[-67.1   3.5 -24.3   3.0 -33.9 -12.0 -11.4 -23.0 -12.4 -13.6 -17.6   8.6
 -28.9  -0.4  -7.2   4.6] | 6
[-56.1   2.1 -10.5 -12.4 -11.0 -10.4   1.9   2.0  14.8  24.6 -12.8   3.8
 -15.9  19.0  -3.0  12.5] | 8
[-43.9   4.5 -22.6  -5.1 -27.5  -4.6  -2.2 -21.3  -8.9  11.0 -14.6   4.0
 -17.4   4.0  -8.0   5.7] | 9
[-43.9   4.8 -16.8   6.1 -39.0 -15.3 -10.0 -27.3 -27.5   2.2 -15.0 -27.3
 -19.4  -2.2 -20.7  12.6] | 6
[-50.5  -7.9 -20.4   0.2 -20.0  -6.7   1.4 -19.1  -4.0  -2.3 -31.9  -8.6
 -23.8  10.6  -9.7  18.4] | 1
[-64.8   1.9 -14.9   0.5 -14.2 -17.0  -3.2 -11.2   4.1  -4.2 -21.7  -3.6
 -15.2  13.4 -14.9   2.0] | 7
[-61.2  11.7 -12.8   2.0 -11.2 -12.6  -8.0  -7.2   3.7  -3.8  -9.5 -11.1
  -5.1   9.2 -11.7   6.4] | 2
[-57.7   7.7 -18.5   5.2 -16.8  -5.2  -0.2 -25.6   8.1   3.8 -16.0  -3.2
  -1.3   3.0  -3.3  11.0] | 0
[-41.4   6.5  -7.8   8.2 -26.0 -12.3 -11.7 -20.8 -22.3  17.6 -10.5 -12.4
 -10.7  -8.3 -13.7   3.0] | 15
[-66.1  -0.4 -18.0  -1.0 -19.4  -7.6  -8.9  -7.8  11.1   2.2 -19.7   4.3
 -25.6   4.9   5.6  11.6] | 4
[-76.1   8.5 -10.0   2.2 -16.0 -11.0  -9.0 -20.2  -1.9 -14.6 -12.0   4.4
 -17.9   3.1  -8.3  10.4] | 1

[  2.4  -3.6   1.3 -43.2  -0.3 -36.1  11.3  -2.2  -9.1  -1.6  66.5  -1.8
  16.3 -19.1  -6.6   5.4  -0.9 -12.6  -8.3] | 3
[  7.1  41.4 -18.3 -43.9 -20.9 -32.6 -19.7  -4.5  -8.2  -8.1  62.9 -72.9
  -5.9  -7.3 -10.0  -4.1  24.1   1.2  48.0] | 6
[ -1.7 -21.8   7.0 -35.0  -0.5 -30.1  16.0   6.7  -9.0   0.1  48.2  20.4
  23.2 -18.1   1.3  10.5  -3.1 -19.1 -21.9] | 2
[ -0.3 -18.3   1.9 -56.6 -10.6 -13.0  12.6   8.2 -10.6  -1.9  80.2 -16.1
  24.9 -28.5  -7.5  10.9   4.0 -10.2 -25.9] | 0
[ -2.2  16.9  -6.9  20.2 -18.0 -41.6   2.1  -3.4 -14.5   2.9 -16.3  -8.0
 -34.2   7.2  -9.4  -4.3  19.7 -15.4  43.1] | 9
[ -7.6  -4.2   8.0  31.9  -9.1 -26.1  27.9   2.6  -5.6  11.9 -31.3  44.6
 -35.0   5.5  -6.5   0.1  -3.4 -31.4  -5.9] | 9
[ -8.1 -16.1  13.7   1.4   0.6 -26.7  21.8  15.8 -11.9  10.0  -9.5  33.5
  -7.7  -3.2  -9.5   2.3   3.2 -27.9 -17.0] | 5
[ -8.4 -41.4  15.4  12.7   7.0 -13.9  31.5  18.1  -3.7  12.0 -38.4  68.2
   3.9  -3.5   7.0  10.9 -23.3 -28.0 -46.0] | 6
[  3.9  -9.2 -15.7  64.4  25.4   8.0   8.1 -28.3   4.5  -1.7 -59.8  34.1
  -8.8  11.8  30.8  -0.3 -21.4  18.5 -12.7] | 15
[ 14.2  32.3 -27.6  -6.9  25.5 -44.3 -18.1 -24.7  -3.5 -13.1 -33.9 -62.7
  -2.5  -1.7  11.9  -5.9  15.3  25.2  55.4] | 12
[  2.7  23.3 -19.5  38.5 -13.8 -21.7  -2.6 -21.0 -10.4  -0.3 -37.3  -6.6
 -39.1  12.7   3.3  -8.5  12.3   1.4  38.2] | 13
[  0.1  -9.4  -8.7  41.9   7.7  -3.9   4.4 -13.4  -4.0   2.0 -75.8  25.6
  -8.2  15.1  19.7   0.1  -9.9  13.5  -4.1] | 12
